Each row has a name. Each question is about the rows just above it. Places in a row count from 1.

110, 71, 94, 109, 109 = zoli
154, 112, 124, 58, 85 = Butiz
86, 76, 103, 102, 120 = seli
76, 86, 116, 85, 108 = rino
101, 92, 101, 100, 101 = Besar
95, 105, 87, 103, 111 = farig
128, 88, 128, 128, 128 = bifak
180, 129, 106, 175, 54 = zovi
120, 106, 95, 75, 95 = radeg
Times 101 occurs in Besar: => 3
How many times does radeg hold 95? => 2
Count of 86 in seli: => 1
How many times does zoli hold 108? => 0
Count of 128 in bifak: => 4
How many times does Besar hold 100? => 1
One entry of bifak was changed: 128, 88, 128, 129, 128. Where, and from what? => 4, 128

119, 60, 67, 99, 86, 44, 122, 104, 74, 42, 91 = rif
120, 100, 108, 165, 138, 199, 115, 91, 96, 51, 102 = pagak
114, 107, 118, 95, 149, 65, 95, 79, 107, 37, 109 = dus
100, 122, 107, 188, 86, 174, 125, 107, 55, 65, 93 = Sazaz
114, 107, 118, 87, 149, 65, 23, 79, 107, 37, 109 = duriz
168, 91, 78, 66, 172, 126, 36, 96, 109, 136, 117 = Tage
Where does 114, 107, 118, 87, 149, 64, 23, 79, 107, 37, 109 differ from duriz, and what was there? => 6, 65
Where does 114, 108, 118, 95, 149, 65, 95, 79, 107, 37, 109 differ from dus, and what was there? => 2, 107
Times 118 occurs in dus: => 1

81, 135, 45, 101 = nek
81, 114, 114, 81 = suse
91, 100, 82, 82 = kepod
54, 107, 179, 124 = buriv
103, 85, 110, 97 = kifa
91, 104, 143, 143 = Tuk
165, 96, 22, 90 = Gor
167, 90, 90, 167 = bigu
63, 51, 72, 150 = mafo
165, 96, 116, 90 = Zes
How many times does Tuk hold 143? => 2
Changed Gor: 166, 96, 22, 90. Place and old value: => 1, 165
How many times does kepod hold 82? => 2
Times 90 occurs in bigu: => 2
Count of 114 in suse: => 2

82, 80, 124, 113, 108, 100, 80, 85, 107, 188, 153, 99, 82, 109, 86  nuse
128, 59, 129, 78, 103, 46, 43, 114, 103, 61, 144, 109, 124, 121, 116  fosut
105, 131, 61, 105, 111, 99, 174, 102, 113, 88, 47, 106, 100, 100, 106  Bileg
117, 100, 97, 87, 98, 74, 122, 90, 103, 51, 167, 91, 120, 137, 78  vebil
118, 73, 122, 74, 83, 136, 86, 84, 94, 76, 104, 86, 101, 88, 86  nisa
55, 117, 152, 146, 110, 154, 43, 120, 101, 136, 91, 104, 93, 113, 139  puzug
128, 126, 102, 92, 91, 180, 134, 94, 93, 90, 55, 101, 79, 103, 69  luza
118, 73, 122, 74, 83, 136, 86, 84, 94, 76, 104, 86, 101, 83, 86  zumo
55, 117, 152, 146, 110, 154, 43, 120, 101, 136, 91, 104, 93, 95, 139  kig
Count of 78 in fosut: => 1
One entry of fosut was changed: 128, 59, 129, 78, 104, 46, 43, 114, 103, 61, 144, 109, 124, 121, 116. Where, and from what? => 5, 103
One entry of zumo was changed: 118, 73, 122, 74, 83, 136, 86, 84, 94, 75, 104, 86, 101, 83, 86. Where, and from what? => 10, 76

41, 103, 41, 103, 103, 41, 150, 103 = gile
53, 120, 123, 149, 113, 55, 46, 145 = fogo
89, 40, 127, 151, 92, 89, 35, 22 = tifi
129, 23, 129, 23, 115, 91, 118, 129 = Tor
113, 162, 120, 141, 96, 99, 56, 148 = Lub
One entry of fogo was changed: 53, 120, 123, 149, 113, 55, 45, 145. Where, and from what? => 7, 46
Times 23 occurs in Tor: => 2
Times 89 occurs in tifi: => 2
How many times does gile hold 42? => 0

59, 110, 103, 163, 139, 77, 81  vuk
96, 102, 115, 126, 99, 94, 98  goses
122, 121, 152, 196, 123, 74, 96  bipad
81, 102, 90, 98, 105, 89, 86  Zed
72, 118, 97, 50, 150, 50, 50  sofog
90, 104, 115, 138, 104, 51, 96  mot
70, 118, 102, 133, 148, 73, 61  kamu
Where does 81, 102, 90, 98, 105, 88, 86 differ from Zed, and what was there? => 6, 89
Count of 51 in sofog: => 0

150, 112, 125, 113, 117, 81, 103, 98  Zuzo
109, 134, 135, 141, 96, 97, 141, 93  per
87, 112, 87, 108, 118, 109, 108, 118  nezog
25, 62, 92, 62, 76, 100, 104, 117  moga
119, 83, 117, 92, 130, 135, 95, 109  fus
150, 112, 54, 113, 117, 81, 103, 98  vamub
Changed vamub: 150, 112, 54, 113, 117, 80, 103, 98. Place and old value: => 6, 81
Changed vamub: 150, 112, 54, 113, 117, 81, 104, 98. Place and old value: => 7, 103
How many times does nezog hold 108? => 2
How many times does per hold 142? => 0
Times 134 occurs in per: => 1

154, 43, 101, 157 : Notod
119, 87, 138, 109 : beto
87, 146, 107, 186 : rina
100, 96, 90, 78 : rebi
128, 128, 127, 117 : Gasi
Changed rina: 86, 146, 107, 186. Place and old value: => 1, 87
Count of 128 in Gasi: => 2

94, 94, 149, 94, 94  rekov
123, 123, 93, 93, 93  tek
94, 139, 88, 138, 138  Fabi
Times 88 occurs in Fabi: => 1
Times 93 occurs in rekov: => 0
Times 93 occurs in tek: => 3
Times 95 occurs in rekov: => 0
Where does 123, 123, 93, 93, 94 differ from tek, and what was there? => 5, 93
How many times does Fabi hold 138? => 2

193, 123, 105, 127, 2, 29, 104, 161, 59  koved
144, 116, 179, 118, 4, 33, 97, 130, 75  zenam
122, 114, 178, 122, 20, 15, 54, 183, 70  Guk
117, 114, 178, 13, 146, 96, 80, 117, 139  tun
117, 114, 178, 13, 20, 15, 54, 183, 70  Dop
Count of 177 in Guk: => 0
Count of 15 in Dop: => 1
One entry of Dop was changed: 117, 114, 178, 13, 20, 14, 54, 183, 70. Where, and from what? => 6, 15
Where does 144, 116, 179, 118, 4, 32, 97, 130, 75 differ from zenam, and what was there? => 6, 33

